Below are the code and all the weights of a small trained network. Each question names an input and a class and asks about switching units off, where a switched-off unit gives its printed mean instead of its output.

import numpy as np


def w(rows, s, z=0):
    codes = np.array(rows[::2]) - 128.0
    scale = np.full(codes.shape[1], s)
    scale[-1] = z or s
    return codes * scale


def f(y):
    return np.maximum(y, 0)


def log_softmax(a):
    a = a - a.max(-1, keepdims=True)
    return a - np.log(np.exp(a).sum(-1, keepdims=True))


def net(x, mask):
    res = np.array(x, float).reshape(1, 5) / 4 @ E
    y = f(res @ A[0][:, :-1].T + A[0][:, -1])
    res = res + np.where(mask, y, B[0][:, -1]) @ B[0][:, :-1]
    return log_softmax(res[-1] @ U[:, :-1].T + U[:, -1])


A, B = {}, {}
E = w([
[91,39,183,77,133,239,195,149,160,106,198],'x0',
[188,63,118,87,135,133,98,217,47,191,94],'x1',
[57,88,96,183,180,178,126,103,1,102,61],'x2',
[157,97,197,96,200,154,84,51,183,170,42],'x3',
[188,233,135,84,83,228,175,97,54,108,82],'x4',
],0.0092)
A[0] = w([
[80,100,144,145,160,77,62,174,183,159,200,64],'neuron 1',
[95,125,31,126,58,125,169,167,97,99,194,124],'neuron 2',
[144,201,51,147,110,86,97,135,116,193,32,116],'neuron 3',
[67,145,150,104,104,109,183,80,157,127,125,91],'neuron 4',
[92,24,75,196,142,103,120,72,161,176,128,104],'neuron 5',
[209,194,133,129,125,57,37,131,121,162,146,145],'neuron 6',
[68,98,83,169,171,163,125,112,87,110,93,148],'neuron 7',
[39,98,99,188,177,164,143,124,55,143,105,173],'neuron 8',
[108,113,90,101,51,97,193,204,121,84,140,51],'neuron 9',
[255,167,162,105,64,156,142,140,139,110,135,112],'neuron 10',
[148,113,178,142,101,137,126,111,200,160,69,56],'neuron 11',
[162,141,123,32,74,89,138,174,207,220,152,220],'neuron 12',
[67,154,187,202,123,139,101,49,166,43,170,96],'neuron 13',
[78,176,153,170,121,97,164,22,149,54,154,95],'neuron 14',
[72,101,176,184,208,66,107,163,164,144,167,51],'neuron 15',
[143,137,172,44,235,150,56,59,191,153,39,75],'neuron 16',
[129,180,135,83,108,119,135,176,174,208,199,143],'neuron 17',
[91,102,203,113,119,162,184,196,143,124,180,118],'neuron 18',
[163,190,145,93,103,159,189,102,79,115,99,93],'neuron 19',
[118,81,169,90,209,170,126,66,140,170,100,112],'neuron 20',
[194,212,121,84,93,157,227,73,67,103,121,98],'neuron 21',
[111,187,126,174,153,59,112,97,135,126,96,88],'neuron 22',
[196,27,101,92,93,123,121,178,52,195,89,114],'neuron 23',
[95,119,146,76,138,220,185,143,135,164,138,5],'neuron 24',
[193,72,125,53,132,133,103,228,85,206,131,134],'neuron 25',
[92,58,101,179,120,92,86,163,182,122,143,32],'neuron 26',
[88,103,161,61,140,211,150,154,158,149,184,88],'neuron 27',
[110,55,116,177,172,60,110,190,175,141,174,60],'neuron 28',
[94,131,103,149,62,116,133,168,69,82,209,103],'neuron 29',
[149,163,133,115,109,128,134,85,193,128,192,145],'neuron 30',
[87,44,163,87,113,167,182,140,110,95,192,70],'neuron 31',
[63,103,81,166,125,188,135,54,49,141,92,78],'neuron 32',
[127,183,85,194,81,67,127,151,68,148,180,122],'neuron 33',
[155,142,145,112,178,118,70,57,138,195,84,76],'neuron 34',
],0.0089,0.0031)
B[0] = w([
[135,162,145,49,83,200,89,78,91,204,125,222],'neuron 1',
[168,195,187,203,131,211,162,113,205,46,116,238],'neuron 2',
[25,124,72,134,101,103,174,184,131,201,92,234],'neuron 3',
[72,94,145,207,174,95,100,131,72,147,156,177],'neuron 4',
[151,117,119,57,100,185,137,116,172,150,132,222],'neuron 5',
[121,73,69,137,169,72,145,128,160,207,72,219],'neuron 6',
[168,132,48,69,195,91,154,23,141,97,117,223],'neuron 7',
[182,188,83,103,196,65,157,39,170,99,158,250],'neuron 8',
[157,208,179,181,198,195,147,139,166,80,114,202],'neuron 9',
[101,180,80,55,136,167,84,60,94,142,207,211],'neuron 10',
[151,192,143,185,175,141,165,135,190,52,132,179],'neuron 11',
[192,111,60,137,196,64,86,53,131,87,154,243],'neuron 12',
[60,48,204,221,174,145,140,106,61,153,161,231],'neuron 13',
[38,50,182,231,159,112,66,94,74,189,151,236],'neuron 14',
[92,148,130,71,35,193,78,126,146,173,158,218],'neuron 15',
[196,203,202,168,103,192,180,162,207,99,134,253],'neuron 16',
[192,167,62,155,217,95,126,85,177,113,128,204],'neuron 17',
[89,140,96,146,133,37,183,139,183,218,58,217],'neuron 18',
[94,156,123,60,70,201,70,128,140,168,122,211],'neuron 19',
[175,180,170,188,179,166,156,157,198,98,80,222],'neuron 20',
[69,173,128,59,82,204,83,110,96,190,159,246],'neuron 21',
[64,107,81,137,108,82,163,185,135,157,68,205],'neuron 22',
[48,76,195,176,238,156,89,129,107,144,191,234],'neuron 23',
[79,151,104,78,110,117,124,200,132,255,97,197],'neuron 24',
[53,29,209,212,207,132,96,108,35,162,198,239],'neuron 25',
[134,182,91,81,28,207,97,95,88,143,148,205],'neuron 26',
[108,93,41,145,119,61,190,147,167,244,47,222],'neuron 27',
[142,135,118,98,46,215,72,83,135,173,162,232],'neuron 28',
[192,144,191,197,154,195,146,139,217,80,130,227],'neuron 29',
[151,99,138,123,186,88,95,10,108,119,151,198],'neuron 30',
[146,97,27,155,92,91,175,199,163,239,49,227],'neuron 31',
[197,144,63,50,185,75,61,82,121,90,157,232],'neuron 32',
[130,195,152,183,120,147,219,177,217,134,62,230],'neuron 33',
[144,184,203,148,117,188,198,174,165,108,37,203],'neuron 34',
],0.0065,0.011)
U = w([
[201,207,182,221,129,220,184,212,218,83,129,90],'0',
[83,178,92,27,34,254,38,99,102,177,159,2],'1',
[22,55,196,240,196,122,68,119,64,153,196,197],'2',
[200,161,31,89,199,46,94,33,160,98,162,194],'3',
[79,136,44,162,81,58,177,230,172,204,41,107],'4',
[158,117,146,119,123,123,186,86,141,126,146,192],'5',
],0.0067,0.0024)

Each question gives the input, the list of numbers given to net, and the class t.
The units are the neurons (one row each of A and B). Each row of codes is followed by its name. A weight is (code - 128) times the scale printed after its matrix; where a second scale follows, it is the last column's (A, B and U).
mask holds one flag per neuron, in row order. A switched-off neuron (its flag False) gives its mean, the last column of its row in B, instead of its output. The means were averaged over made-up inputs and are rounded, as every weight is.
A unit's drop is (log p(t) with every unit on - log p(t) with that unit switched off) / (log p(t) with every unit on - log p(t) with every unit switched off).
The circuit of an input: a set's keep is (log p(t) with only the set's units on - log p(t) with every unit switched off) / (log p(t) with every unit on - log p(t) with every unit switched off). Starting from the 12 units with the biggest drops (on a tie, the unit counted first), units are removed one at a time, each time the one whose removal leaves the highest keep (on an exact tie, the one counted first), for as long as the keep stays at least 0.8.
units of the circuit, in order: the units of the circuit, biggest drop first
k most important neurons: the k neurons with the biggest drops, biggest first
drop when u is switched off: that unit's drop, to one decimal
input [-8,-7,-6,3,-5], class 4: units of the circuit, in order : [neuron 22]
input [4,-2,-8,-1,6], class 3: 2 most important neurons : [neuron 12; neuron 17]
input [-4,8,6,1,-8], class 1: 3 most important neurons : [neuron 28; neuron 26; neuron 5]
input [8,-3,2,-7,5], class 4: 3 most important neurons : [neuron 31; neuron 27; neuron 18]
input [-1,8,-4,-8,-2], class 0: 3 most important neurons : [neuron 2; neuron 33; neuron 9]
input [8,-2,7,1,-5], class 4: 2 most important neurons : [neuron 31; neuron 27]
input [5,5,-7,-4,-7], class 1: 3 most important neurons : [neuron 28; neuron 1; neuron 26]
input [8,6,2,2,-6], class 4: 3 most important neurons : [neuron 31; neuron 27; neuron 18]
input [3,8,-7,7,1], class 2: 2 most important neurons : [neuron 25; neuron 23]
input [2,-4,5,-1,-5], class 1: 2 most important neurons : [neuron 15; neuron 12]
input [5,4,-4,-5,6], class 1: 2 most important neurons : [neuron 10; neuron 21]
input [0,0,-4,-4,-6], class 1: 2 most important neurons : [neuron 1; neuron 28]
input [8,-4,-6,1,6], class 4: 2 most important neurons : [neuron 27; neuron 18]
input [4,-1,-6,4,-6], class 1: units of the circuit, in order : [neuron 1]
input [-6,3,0,-8,6], class 0: 2 most important neurons : [neuron 33; neuron 2]
input [2,6,0,3,2], class 2: drop when neuron 25 is switched off : 0.1
input [1,-6,1,6,-6], class 0: drop when neuron 16 is switched off : 2.1
input [0,6,6,6,-6], class 0: drop when neuron 34 is switched off : 0.4
